Here is a tiny trained network, its code and every weight. The questions are about switching its units off for an input and a class, where a switched-off unit gives its printed mean instead of its output.

import numpy as np


def w(rows, s, z=0):
    codes = np.array(rows[::2]) - 128.0
    scale = np.full(codes.shape[1], s)
    scale[-1] = z or s
    return codes * scale


def f(y):
    return np.maximum(y, 0)


def log_softmax(a):
    a = a - a.max(-1, keepdims=True)
    return a - np.log(np.exp(a).sum(-1, keepdims=True))


def net(x, mask):
    res = np.array(x, float).reshape(1, 7) / 4 @ E
    y = f(res @ A[0][:, :-1].T + A[0][:, -1])
    res = res + np.where(mask, y, B[0][:, -1]) @ B[0][:, :-1]
    return log_softmax(res[-1] @ U[:, :-1].T + U[:, -1])


A, B = {}, {}
E = w([
[42,61,198,151,36,127,168,188],'x0',
[36,127,157,184,149,217,134,32],'x1',
[117,137,130,123,121,117,116,125],'x2',
[206,183,189,254,138,182,83,189],'x3',
[133,120,126,132,130,125,129,125],'x4',
[128,119,123,135,117,108,113,114],'x5',
[91,190,67,183,116,52,206,115],'x6',
],0.0076)
A[0] = w([
[144,89,162,95,156,184,122,134,187],'n1',
[122,121,56,184,115,106,148,110,191],'n2',
[99,140,105,202,130,106,155,78,152],'n3',
[82,144,121,148,143,160,116,106,103],'n4',
[144,121,137,137,189,115,126,146,2],'n5',
[172,206,121,186,67,132,142,153,78],'n6',
[97,133,154,139,167,161,135,51,73],'n7',
[115,120,184,150,68,89,159,142,65],'n8',
[85,209,95,165,161,64,211,152,94],'n9',
[167,74,157,113,91,121,112,137,207],'n10',
[143,116,131,184,138,168,113,127,128],'n11',
[147,137,161,107,118,196,151,69,53],'n12',
[100,109,123,55,139,110,145,81,98],'n13',
[153,125,151,97,137,167,35,103,78],'n14',
[197,145,125,83,117,95,158,177,156],'n15',
[159,116,103,86,215,122,108,49,84],'n16',
[117,144,133,159,138,135,177,83,116],'n17',
[143,171,127,215,127,168,88,163,81],'n18',
[143,76,129,189,157,119,42,161,190],'n19',
[137,126,134,118,135,50,88,184,47],'n20',
[173,117,146,67,86,72,150,124,138],'n21',
[130,175,79,184,103,112,183,119,98],'n22',
[170,89,128,120,149,80,105,163,176],'n23',
[105,73,171,137,90,138,155,150,69],'n24',
[71,134,109,111,138,177,130,98,127],'n25',
[108,107,130,166,121,208,98,31,99],'n26',
[207,110,108,95,122,93,119,139,149],'n27',
[42,83,79,91,163,109,104,95,68],'n28',
[107,122,197,116,110,153,156,116,117],'n29',
[127,149,151,181,134,173,64,140,119],'n30',
[165,172,110,125,193,110,110,81,81],'n31',
[116,152,118,126,96,173,61,156,99],'n32',
[148,152,105,135,160,146,82,97,116],'n33',
[150,168,137,186,95,133,117,115,139],'n34',
[166,202,71,128,186,138,132,95,73],'n35',
[190,183,78,94,158,124,74,77,99],'n36',
[71,101,136,161,165,175,102,65,60],'n37',
[137,84,148,80,113,181,39,131,106],'n38',
[80,114,130,165,129,157,86,75,68],'n39',
[97,85,66,27,144,129,191,50,152],'n40',
[71,74,172,170,68,98,153,203,108],'n41',
[128,103,191,85,126,199,79,96,143],'n42',
[62,102,56,77,132,158,150,117,115],'n43',
[135,158,134,245,136,164,62,150,37],'n44',
[108,151,147,168,110,61,154,92,154],'n45',
[132,14,133,98,156,147,55,113,121],'n46',
],0.011,0.0029)
B[0] = w([
[135,174,141,86,187,125,136,68,197],'n1',
[105,169,161,68,199,149,175,41,175],'n2',
[170,169,90,33,183,102,103,141,176],'n3',
[172,105,95,95,62,130,73,130,164],'n4',
[165,113,73,122,152,123,132,168,141],'n5',
[148,80,201,113,109,98,113,146,183],'n6',
[206,160,84,95,53,166,76,210,185],'n7',
[108,127,29,136,120,175,190,85,169],'n8',
[115,192,196,4,253,61,121,108,201],'n9',
[89,205,86,113,167,121,115,121,183],'n10',
[131,90,160,114,101,96,153,155,178],'n11',
[115,158,80,106,134,77,91,128,169],'n12',
[128,5,162,231,133,84,157,209,192],'n13',
[74,169,146,105,146,101,199,82,203],'n14',
[214,181,51,87,35,131,39,153,200],'n15',
[84,102,122,172,102,163,169,116,213],'n16',
[180,176,77,69,187,101,46,169,160],'n17',
[146,37,164,161,85,117,165,162,206],'n18',
[144,109,180,126,126,109,182,187,198],'n19',
[170,147,75,85,49,133,66,171,174],'n20',
[161,128,115,164,125,68,65,189,187],'n21',
[107,139,214,98,242,73,182,99,177],'n22',
[148,171,92,133,131,146,51,162,186],'n23',
[23,111,76,160,74,226,133,70,174],'n24',
[177,137,126,132,133,94,102,163,177],'n25',
[189,223,63,85,37,80,36,173,211],'n26',
[150,175,94,85,124,98,97,173,196],'n27',
[130,57,196,156,105,123,110,137,194],'n28',
[134,147,123,145,105,152,148,115,164],'n29',
[141,85,171,164,126,121,149,136,200],'n30',
[65,138,65,202,81,195,189,124,198],'n31',
[162,104,185,139,175,88,174,124,163],'n32',
[98,125,125,161,117,162,189,115,186],'n33',
[150,79,206,182,112,116,187,138,175],'n34',
[89,130,78,215,93,182,208,58,207],'n35',
[43,118,78,171,85,174,163,58,221],'n36',
[200,158,27,83,84,129,44,136,192],'n37',
[74,211,187,72,246,69,212,22,211],'n38',
[176,167,41,90,107,135,71,159,174],'n39',
[145,61,204,195,125,83,152,199,245],'n40',
[60,142,28,165,95,202,144,56,208],'n41',
[123,219,144,95,196,123,137,123,216],'n42',
[182,51,171,180,128,99,139,164,195],'n43',
[131,25,186,113,61,73,129,180,215],'n44',
[69,214,134,111,191,129,135,63,169],'n45',
[118,127,210,63,213,103,185,76,207],'n46',
],0.0064,0.011)
U = w([
[90,206,184,84,194,60,139,92,241],'0',
[178,178,57,117,76,93,37,187,102],'1',
[120,42,196,180,96,83,129,177,6],'2',
[10,131,51,196,82,198,163,84,33],'3',
],0.011,0.0025)

Each question gives the input, the list of numbers given to net, and the class t.
The units are the neurons (one row each of A and B). Each row of codes is followed by its name. A weight is (code - 128) times the scale printed after its matrix; where a second scale follows, it is the last column's (A, B and U).
mask holds one flag per neuron, in row order. A switched-off neuron (its flag False) gives its mean, the last column of its row in B, instead of its output. The means were averaged over made-up inputs and are rounded, as every weight is.
A unit's drop is (log p(t) with every unit on - log p(t) with that unit switched off) / (log p(t) with every unit on - log p(t) with every unit switched off).
The circuit of an input: a set's keep is (log p(t) with only the set's units on - log p(t) with every unit switched off) / (log p(t) with every unit on - log p(t) with every unit switched off). Starting from the 12 units with the biggest drops (on a tie, the unit counted first), units are removed one at a time, each time the one whose removal leaves the highest keep (on an exact tie, the one counted first), for as long as the keep stays at least 0.8.
circuit, biggest first: the units of the circuit, biggest drop first
unit that matters most: the unit with the biggest drop
top k neurons: the k neurons with the biggest drops, biggest first
drop of u: that unit's drop, to one decimal
input [5,-7,-5,6,4,-4,2], class 1: circuit, biggest first : n15
input [1,5,-8,-5,4,-8,3], class 1: circuit, biggest first : n17, n7, n38
input [-8,-1,-4,-6,3,-8,4], class 3: top 3 neurons : n35, n36, n31
input [-8,-4,8,-7,-1,4,-7], class 3: top 3 neurons : n36, n16, n31
input [-5,-5,-2,-6,7,-8,-2], class 2: top 3 neurons : n40, n13, n26
input [3,-8,-5,-5,2,1,-8], class 0: top 3 neurons : n38, n46, n26
input [-2,-1,6,4,7,5,3], class 2: top 2 neurons : n38, n42
input [7,2,0,-3,3,7,8], class 0: top 3 neurons : n9, n22, n3
input [-8,-4,7,7,1,-6,-7], class 3: top 3 neurons : n36, n31, n35
input [5,7,-2,8,-8,5,7], class 2: top 3 neurons : n44, n18, n34
input [4,-7,7,-8,1,0,-2], class 2: top 2 neurons : n40, n13
input [-2,-6,1,-8,5,-4,-2], class 2: top 2 neurons : n40, n13
input [-8,8,7,4,-5,4,3], class 1: top 3 neurons : n26, n7, n37
input [-4,7,-2,-2,-3,-8,-6], class 1: unit that matters most : n26
input [8,-7,-6,-3,-3,7,-3], class 3: top 2 neurons : n41, n24
input [5,4,-5,3,8,8,-6], class 0: drop of n38 : 0.1
input [-1,-2,2,4,-3,4,-4], class 0: drop of n13 : 0.4
input [3,0,-3,0,3,-4,-1], class 3: drop of n9 : 0.1
